Here is a tiny trained network, its code and every weight. The questions are about switching its units off for an input and a target symbol, where a switched-off unit gives its printed mean instead of its output.

import numpy as np


def w(rows, s, z=0):
    codes = np.array(rows[::2]) - 128.0
    scale = np.full(codes.shape[1], s)
    scale[-1] = z or s
    return codes * scale


def f(y):
    return y / 2 * (1 + np.tanh(0.7978845608 * (y + 0.044715 * y**3)))


def softmax(a):
    e = np.exp(a - a.max(-1, keepdims=True))
    return e / e.sum(-1, keepdims=True)


def log_softmax(a):
    a = a - a.max(-1, keepdims=True)
    return a - np.log(np.exp(a).sum(-1, keepdims=True))


def net(x, mask):
    ids = ['ΛΨΩγμσ'.index(c) for c in x.split()]
    T = len(ids)
    res = E[ids] + P[:T]
    r = res
    for j in range(3):
        rows = slice(2 * j, 2 * j + 2)
        q, k, v = (r @ M[0][rows].T for M in (Q, K, V))
        z = softmax(np.where(np.tri(T) > 0, q @ k.T / 2**0.5, -1e9)) @ v
        o = O[0][rows]
        res = res + np.where(mask[j], z, o[:, -1]) @ o[:, :-1]
    y = f(res @ A[0][:, :-1].T + A[0][:, -1])
    res = res + np.where(mask[3:11], y, B[0][:, -1]) @ B[0][:, :-1]
    return log_softmax(res[-1] @ U[:, :-1].T + U[:, -1])


Q, K, V, O, A, B = {}, {}, {}, {}, {}, {}
E = w([
[153,199,248,119,170],'Λ',
[83,149,193,17,212],'Ψ',
[229,35,119,33,107],'Ω',
[91,178,91,202,163],'γ',
[175,29,140,190,77],'μ',
[62,13,155,151,175],'σ',
],0.017)
P = w([
[204,98,241,160,254],'0',
[87,100,146,163,90],'1',
[107,108,128,159,87],'2',
[115,108,128,171,85],'3',
[103,97,128,175,89],'4',
[105,98,130,178,87],'5',
[107,96,120,173,98],'6',
[101,103,140,169,90],'7',
[112,109,144,170,102],'8',
[114,105,153,167,96],'9',
],0.0086)
Q[0] = w([
[100,209,84,61,92],'h0',
[245,72,45,109,42],'h0',
[136,141,93,111,83],'h1',
[143,60,189,203,68],'h1',
[112,85,170,114,122],'h2',
[128,221,42,109,130],'h2',
],0.012)
K[0] = w([
[150,138,114,83,122],'h0',
[143,106,127,90,2],'h0',
[131,125,114,136,125],'h1',
[98,77,105,98,149],'h1',
[175,86,161,174,149],'h2',
[67,139,101,87,34],'h2',
],0.014)
V[0] = w([
[160,79,147,221,90],'h0',
[24,31,89,71,126],'h0',
[118,140,175,177,193],'h1',
[196,120,168,146,124],'h1',
[254,124,176,115,128],'h2',
[147,182,65,27,166],'h2',
],0.0073)
O[0] = w([
[203,191,57,85,209,138],'h0',
[206,133,236,81,62,171],'h0',
[1,120,134,200,31,215],'h1',
[205,151,116,143,14,158],'h1',
[4,249,99,64,3,253],'h2',
[20,26,19,65,137,44],'h2',
],0.0053,0.0065)
A[0] = w([
[172,84,208,98,185,84],'n0',
[95,100,159,235,132,18],'n1',
[213,85,95,61,117,98],'n2',
[160,53,154,158,121,3],'n3',
[113,102,114,123,173,113],'n4',
[113,179,154,66,176,163],'n5',
[86,182,153,7,185,112],'n6',
[73,157,104,171,242,128],'n7',
],0.011,0.0042)
B[0] = w([
[118,96,75,185,49,172],'n0',
[88,155,74,106,175,165],'n1',
[78,137,161,125,245,162],'n2',
[244,133,155,93,119,136],'n3',
[116,121,161,48,129,127],'n4',
[140,83,116,123,79,213],'n5',
[125,128,67,78,79,255],'n6',
[182,125,104,1,160,147],'n7',
],0.0075,0.0097)
U = w([
[133,255,230,131,90,68],'Λ',
[136,112,133,80,28,75],'Ψ',
[209,112,203,42,149,85],'Ω',
[105,204,74,147,113,78],'γ',
[213,88,90,175,26,233],'μ',
[76,22,192,176,102,252],'σ',
],0.0073,0.0034)

Each question gives the input, a string of symbols that net reads in full, and the target symbol t.
The units are the heads (2 rows each of Q, K, V and O) and the neurons (one row each of A and B). Each row of codes is followed by its name. A weight is (code - 128) times the scale printed after its matrix; where a second scale follows, it is the last column's (O, A, B and U).
mask holds one flag per unit, heads first, then neurons. A switched-off unit (its flag False) gives its mean, the last column of its rows in O or B, instead of its output. The means were averaged over made-up inputs and are rounded, as every weight is.
A unit's drop is (log p(t) with every unit on - log p(t) with that unit switched off) / (log p(t) with every unit on - log p(t) with every unit switched off).
The circuit of an input: a set's keep is (log p(t) with only the set's units on - log p(t) with every unit switched off) / (log p(t) with every unit on - log p(t) with every unit switched off). Starting from all 11 units, units are removed one at a time, each time the one whose removal leaves the highest keep (on an exact tie, the one counted first), for as long as the keep stays at least 0.8.
circuit, biggest first: the units of the circuit, biggest drop first
top k neurons: the k neurons with the biggest drops, biggest first
heads that matter: for each layer, one digit per head in row order, 1 if its drop is at least 0.15 and else 0, layers parted by /
drop of u: that unit's drop, to one decimal
input Ω γ Ω Ψ, target Ψ: heads that matter : 001
input Ψ Ψ γ Ψ Ψ μ Ψ Λ γ Ψ, target σ: heads that matter : 101
input Ψ σ Λ, target σ: circuit, biggest first : (h2, h0)
input μ Ψ σ Ψ Ψ σ Ψ Ψ μ σ, target Λ: circuit, biggest first : (h2, h0)
input Ω σ γ μ σ σ γ Λ μ Ψ, target Ψ: heads that matter : 000
input Λ μ Ψ σ Ψ Λ, target γ: circuit, biggest first : (h0)
input γ μ Ψ Ψ Ω μ Ψ μ γ Ω, target Ω: top 2 neurons : (n2, n3)
input Ψ Ψ Ψ σ Ψ Ψ σ σ Ψ, target σ: circuit, biggest first : (h0, h2)
input μ Ψ Ω, target Ω: heads that matter : 010
input μ Λ Ψ Ψ Λ γ μ μ μ μ, target Λ: heads that matter : 001
input σ Λ Λ Ψ μ μ γ Ψ, target μ: top 2 neurons : (n0, n5)
input μ Ψ σ, target Λ: drop of n3 : 0.0
input Ω μ σ, target Ψ: drop of h2 : 1.0
input Ω σ μ σ Ψ μ σ, target Ψ: top neuron : (n2)
input μ Ψ γ Λ μ μ σ μ μ, target Λ: drop of h0 : 0.0
